|  .04 |  .10 | -.15 |  .00 | -.10 |  .04 |  .07 |  .00 |  .02 |  .02 | -.01 | -.04 | -.13 |  .07 | -.07 |
|  .46 |  .05 |  .18 |  .11 | -.05 |  .14 |  .06 |  .00 | -.17 | -.06 |  .02 |  .00 |  .02 | -.10 | -.04 |
|  .11 | -.18 | -.24 | -.02 | -.10 |  .03 | -.16 |  .00 |  .08 | -.01 | -.01 | -.05 | -.28 |  .15 | -.04 |
|  .27 |  .21 | -.02 | -.11 | -.18 |  .05 |  .20 |  .00 | -.03 | -.08 | -.01 |  .03 |  .16 | -.24 | -.14 |
| -.21 |  .17 | -.11 |  .01 |  .10 | -.05 |  .12 |  .00 | -.04 | -.01 |  .00 | -.01 | -.09 | -.07 |  .07 |
=>
|  .07 | -.07 |  .04 |  .10 | -.15 |  .00 | -.10 |  .04 |  .07 |  .00 |  .02 |  .02 | -.01 | -.04 | -.13 |
| -.10 | -.04 |  .46 |  .05 |  .18 |  .11 | -.05 |  .14 |  .06 |  .00 | -.17 | -.06 |  .02 |  .00 |  .02 |
|  .15 | -.04 |  .11 | -.18 | -.24 | -.02 | -.10 |  .03 | -.16 |  .00 |  .08 | -.01 | -.01 | -.05 | -.28 |
| -.24 | -.14 |  .27 |  .21 | -.02 | -.11 | -.18 |  .05 |  .20 |  .00 | -.03 | -.08 | -.01 |  .03 |  .16 |
| -.07 |  .07 | -.21 |  .17 | -.11 |  .01 |  .10 | -.05 |  .12 |  .00 | -.04 | -.01 |  .00 | -.01 | -.09 |

| -.18 |  .14 | -.12 | -.33 | -.09 | -.07 |  .24 |  .12 |
| -.22 |  .54 | -.14 | -.31 |  .10 | -.06 | -.08 |  .06 |
|  .23 |  .02 | -.01 | -.44 |  .28 |  .16 | -.20 |  .00 |
=>
|  .24 |  .12 | -.18 |  .14 | -.12 | -.33 | -.09 | -.07 |
| -.08 |  .06 | -.22 |  .54 | -.14 | -.31 |  .10 | -.06 |
| -.20 |  .00 |  .23 |  .02 | -.01 | -.44 |  .28 |  .16 |

| -.10 |  .02 |  .08 | -.05 |  .00 |  .05 |  .04 |  .03 |  .00 |  .02 |
| -.08 |  .05 |  .11 |  .04 |  .00 |  .04 | -.08 |  .04 | -.22 |  .03 |
|  .13 | -.02 | -.13 |  .10 |  .00 |  .00 | -.01 |  .00 | -.04 | -.03 |
|  .07 | -.04 | -.14 |  .01 |  .02 | -.01 |  .10 |  .00 |  .11 | -.03 |
| -.05 |  .06 |  .09 |  .11 |  .03 | -.03 | -.11 |  .04 | -.33 |  .02 |
|  .08 | -.07 | -.04 | -.14 | -.05 |  .10 |  .16 | -.02 |  .48 |  .00 |
|  .07 | -.03 | -.07 | -.01 |  .02 | -.04 |  .11 | -.02 |  .19 | -.01 |
|  .00 | -.01 |  .04 | -.05 | -.03 |  .08 |  .03 |  .01 |  .12 |  .01 |
|  .14 | -.05 | -.18 |  .05 |  .00 |  .02 |  .05 | -.01 |  .08 | -.04 |
=>
|  .00 |  .02 | -.10 |  .02 |  .08 | -.05 |  .00 |  .05 |  .04 |  .03 |
| -.22 |  .03 | -.08 |  .05 |  .11 |  .04 |  .00 |  .04 | -.08 |  .04 |
| -.04 | -.03 |  .13 | -.02 | -.13 |  .10 |  .00 |  .00 | -.01 |  .00 |
|  .11 | -.03 |  .07 | -.04 | -.14 |  .01 |  .02 | -.01 |  .10 |  .00 |
| -.33 |  .02 | -.05 |  .06 |  .09 |  .11 |  .03 | -.03 | -.11 |  .04 |
|  .48 |  .00 |  .08 | -.07 | -.04 | -.14 | -.05 |  .10 |  .16 | -.02 |
|  .19 | -.01 |  .07 | -.03 | -.07 | -.01 |  .02 | -.04 |  .11 | -.02 |
|  .12 |  .01 |  .00 | -.01 |  .04 | -.05 | -.03 |  .08 |  .03 |  .01 |
|  .08 | -.04 |  .14 | -.05 | -.18 |  .05 |  .00 |  .02 |  .05 | -.01 |

|  .40 | -.16 |  .43 |  .24 | -.32 |  .33 | -.48 | -.33 | -.02 | -.22 | -.01 | -.26 |
|  .07 | -.26 | -.45 |  .17 | -.28 | -.31 |  .34 |  .15 | -.11 | -.33 | -.29 | -.16 |
|  .01 |  .35 | -.07 |  .21 |  .42 | -.26 |  .37 |  .15 |  .34 | -.24 | -.41 | -.33 |
=>
| -.01 | -.26 |  .40 | -.16 |  .43 |  .24 | -.32 |  .33 | -.48 | -.33 | -.02 | -.22 |
| -.29 | -.16 |  .07 | -.26 | -.45 |  .17 | -.28 | -.31 |  .34 |  .15 | -.11 | -.33 |
| -.41 | -.33 |  .01 |  .35 | -.07 |  .21 |  .42 | -.26 |  .37 |  .15 |  .34 | -.24 |

| -.17 | -.02 |  .24 | -.12 | -.29 |  .16 |  .15 | -.08 |  .11 | -.02 |  .43 | -.06 | -.02 |  .12 |  .24 | -.24 |
|  .13 | -.03 |  .32 | -.14 |  .17 |  .18 |  .03 | -.16 |  .07 | -.05 | -.29 | -.14 | -.08 |  .09 | -.09 |  .19 |
| -.07 |  .00 |  .06 | -.18 | -.22 |  .17 |  .11 | -.12 |  .15 | -.01 | -.37 | -.10 | -.02 |  .14 | -.04 |  .21 |
| -.23 |  .01 |  .05 |  .00 | -.43 | -.08 | -.08 |  .03 | -.09 |  .02 | -.06 | -.06 | -.03 | -.13 |  .01 |  .03 |
| -.28 |  .07 | -.08 |  .12 | -.54 | -.17 |  .14 |  .12 | -.12 |  .05 |  .27 |  .13 |  .08 | -.14 | -.11 | -.18 |
| -.23 |  .01 | -.05 |  .12 | -.34 | -.15 | -.22 |  .07 | -.17 |  .01 | -.32 |  .06 |  .03 | -.17 |  .00 |  .23 |
=>
|  .24 | -.24 | -.17 | -.02 |  .24 | -.12 | -.29 |  .16 |  .15 | -.08 |  .11 | -.02 |  .43 | -.06 | -.02 |  .12 |
| -.09 |  .19 |  .13 | -.03 |  .32 | -.14 |  .17 |  .18 |  .03 | -.16 |  .07 | -.05 | -.29 | -.14 | -.08 |  .09 |
| -.04 |  .21 | -.07 |  .00 |  .06 | -.18 | -.22 |  .17 |  .11 | -.12 |  .15 | -.01 | -.37 | -.10 | -.02 |  .14 |
|  .01 |  .03 | -.23 |  .01 |  .05 |  .00 | -.43 | -.08 | -.08 |  .03 | -.09 |  .02 | -.06 | -.06 | -.03 | -.13 |
| -.11 | -.18 | -.28 |  .07 | -.08 |  .12 | -.54 | -.17 |  .14 |  .12 | -.12 |  .05 |  .27 |  .13 |  .08 | -.14 |
|  .00 |  .23 | -.23 |  .01 | -.05 |  .12 | -.34 | -.15 | -.22 |  .07 | -.17 |  .01 | -.32 |  .06 |  .03 | -.17 |

|  .10 | -.05 |  .11 |  .43 |  .13 | -.01 |  .09 |  .09 |  .01 |  .03 |  .02 |
|  .06 |  .06 |  .21 |  .05 | -.07 | -.01 |  .09 |  .01 |  .00 |  .09 |  .28 |
|  .06 | -.05 |  .00 |  .10 |  .11 | -.01 |  .24 | -.11 | -.11 |  .28 |  .16 |
|  .06 | -.21 |  .00 |  .05 | -.08 |  .01 |  .12 |  .14 |  .00 |  .11 | -.21 |
=>
|  .03 |  .02 |  .10 | -.05 |  .11 |  .43 |  .13 | -.01 |  .09 |  .09 |  .01 |
|  .09 |  .28 |  .06 |  .06 |  .21 |  .05 | -.07 | -.01 |  .09 |  .01 |  .00 |
|  .28 |  .16 |  .06 | -.05 |  .00 |  .10 |  .11 | -.01 |  .24 | -.11 | -.11 |
|  .11 | -.21 |  .06 | -.21 |  .00 |  .05 | -.08 |  .01 |  .12 |  .14 |  .00 |
